Below are the code and all the weights of a small trained network. Each question names an input and a class and asks about switching units off, where a switched-off unit gives its printed mean instead of its output.

import numpy as np


def w(rows, s, z=0):
    codes = np.array(rows[::2]) - 128.0
    scale = np.full(codes.shape[1], s)
    scale[-1] = z or s
    return codes * scale


def f(y):
    return np.maximum(y, 0)


def log_softmax(a):
    a = a - a.max(-1, keepdims=True)
    return a - np.log(np.exp(a).sum(-1, keepdims=True))


def net(x, mask):
    res = np.array(x, float).reshape(1, 7) / 4 @ E
    y = f(res @ A[0][:, :-1].T + A[0][:, -1])
    res = res + np.where(mask, y, B[0][:, -1]) @ B[0][:, :-1]
    return log_softmax(res[-1] @ U[:, :-1].T + U[:, -1])


A, B = {}, {}
E = w([
[178,222,170,116,252,191],'x0',
[194,162,192,211,176,48],'x1',
[160,65,159,219,207,74],'x2',
[13,51,153,96,177,53],'x3',
[44,155,29,215,131,127],'x4',
[132,93,181,164,125,223],'x5',
[107,186,116,174,19,71],'x6',
],0.0044)
A[0] = w([
[36,107,120,97,82,119,18],'neuron 0',
[94,105,119,130,249,129,90],'neuron 1',
[80,125,82,142,85,142,255],'neuron 2',
[140,161,54,170,81,141,98],'neuron 3',
[149,110,141,104,136,194,78],'neuron 4',
[136,112,164,172,152,106,205],'neuron 5',
[160,220,152,102,136,164,153],'neuron 6',
[138,117,151,176,110,109,83],'neuron 7',
[92,126,118,128,90,141,210],'neuron 8',
[135,107,108,55,106,62,221],'neuron 9',
[85,119,124,116,103,133,50],'neuron 10',
[156,97,145,143,121,65,224],'neuron 11',
[163,105,144,89,133,226,65],'neuron 12',
],0.019,0.00095)
B[0] = w([
[115,102,36,99,98,74,254],'neuron 0',
[73,156,127,142,253,94,248],'neuron 1',
[71,112,81,152,86,138,239],'neuron 2',
[68,176,179,159,108,179,230],'neuron 3',
[145,100,118,94,152,192,193],'neuron 4',
[161,89,123,185,153,127,196],'neuron 5',
[201,221,100,111,110,102,230],'neuron 6',
[148,94,128,169,97,132,173],'neuron 7',
[103,127,85,146,106,125,198],'neuron 8',
[94,118,187,48,107,97,227],'neuron 9',
[120,118,83,122,116,105,185],'neuron 10',
[170,84,183,137,107,102,207],'neuron 11',
[157,85,107,82,158,226,227],'neuron 12',
],0.036,0.0082)
U = w([
[176,99,106,56,161,235,111],'0',
[120,89,231,35,93,58,217],'1',
[88,137,136,160,253,87,143],'2',
[53,177,159,187,77,197,116],'3',
[209,64,195,230,115,96,63],'4',
[207,233,122,119,102,97,253],'5',
[70,82,12,110,68,72,29],'6',
],0.0047,0.00055)

Each question gives the input, the list of numbers given to net, and the class t.
The units are the neurons (one row each of A and B). Each row of codes is followed by its name. A weight is (code - 128) times the scale printed after its matrix; where a second scale follows, it is the last column's (A, B and U).
mask holds one flag per neuron, in row order. A switched-off neuron (its flag False) gives its mean, the last column of its row in B, instead of its output. The means were averaged over made-up inputs and are rounded, as every weight is.
A unit's drop is (log p(t) with every unit on - log p(t) with that unit switched off) / (log p(t) with every unit on - log p(t) with every unit switched off).
The circuit of an input: a set's keep is (log p(t) with only the set's units on - log p(t) with every unit switched off) / (log p(t) with every unit on - log p(t) with every unit switched off). Starting from the 12 units with the biggest drops (on a tie, the unit counted first), units are removed one at a time, each time the one whose removal leaves the highest keep (on an exact tie, the one counted first), for as long as the keep stays at least 0.8.
circuit, biggest first: the units of the circuit, biggest drop first
top k neurons: the k neurons with the biggest drops, biggest first
drop when u is switched off: that unit's drop, to one decimal
input [-5,-3,-1,0,-6,-4,-1], class 1: circuit, biggest first	[neuron 9]
input [5,-7,-7,-4,4,8,7], class 3: top 2 neurons	[neuron 3; neuron 2]
input [-6,1,-1,-8,-3,0,0], class 3: circuit, biggest first	[neuron 3; neuron 0]
input [1,-7,6,-6,-6,-3,6], class 5: circuit, biggest first	[neuron 6; neuron 2]
input [5,-1,-2,5,-2,-6,7], class 1: circuit, biggest first	[neuron 9; neuron 2]
input [3,7,-7,2,-1,1,-5], class 0: circuit, biggest first	[neuron 12; neuron 0]
input [3,-4,-3,8,-7,0,0], class 0: top 4 neurons	[neuron 12; neuron 2; neuron 4; neuron 11]
input [-4,-3,3,4,-3,-8,1], class 1: top 2 neurons	[neuron 9; neuron 11]
input [-6,1,8,-5,2,1,6], class 4: top 3 neurons	[neuron 11; neuron 7; neuron 5]
input [6,-5,-8,2,-8,-8,-1], class 0: top 2 neurons	[neuron 12; neuron 4]
input [6,3,3,0,-1,-8,7], class 5: drop when neuron 0 is switched off	-0.1
input [1,6,2,-7,4,-4,8], class 3: drop when neuron 3 is switched off	1.5
input [6,1,-3,5,-6,-3,2], class 5: drop when neuron 6 is switched off	0.6
input [6,-4,1,-3,2,-1,1], class 5: circuit, biggest first	[neuron 6]
input [-4,-2,6,-8,-6,0,1], class 0: drop when neuron 4 is switched off	0.1
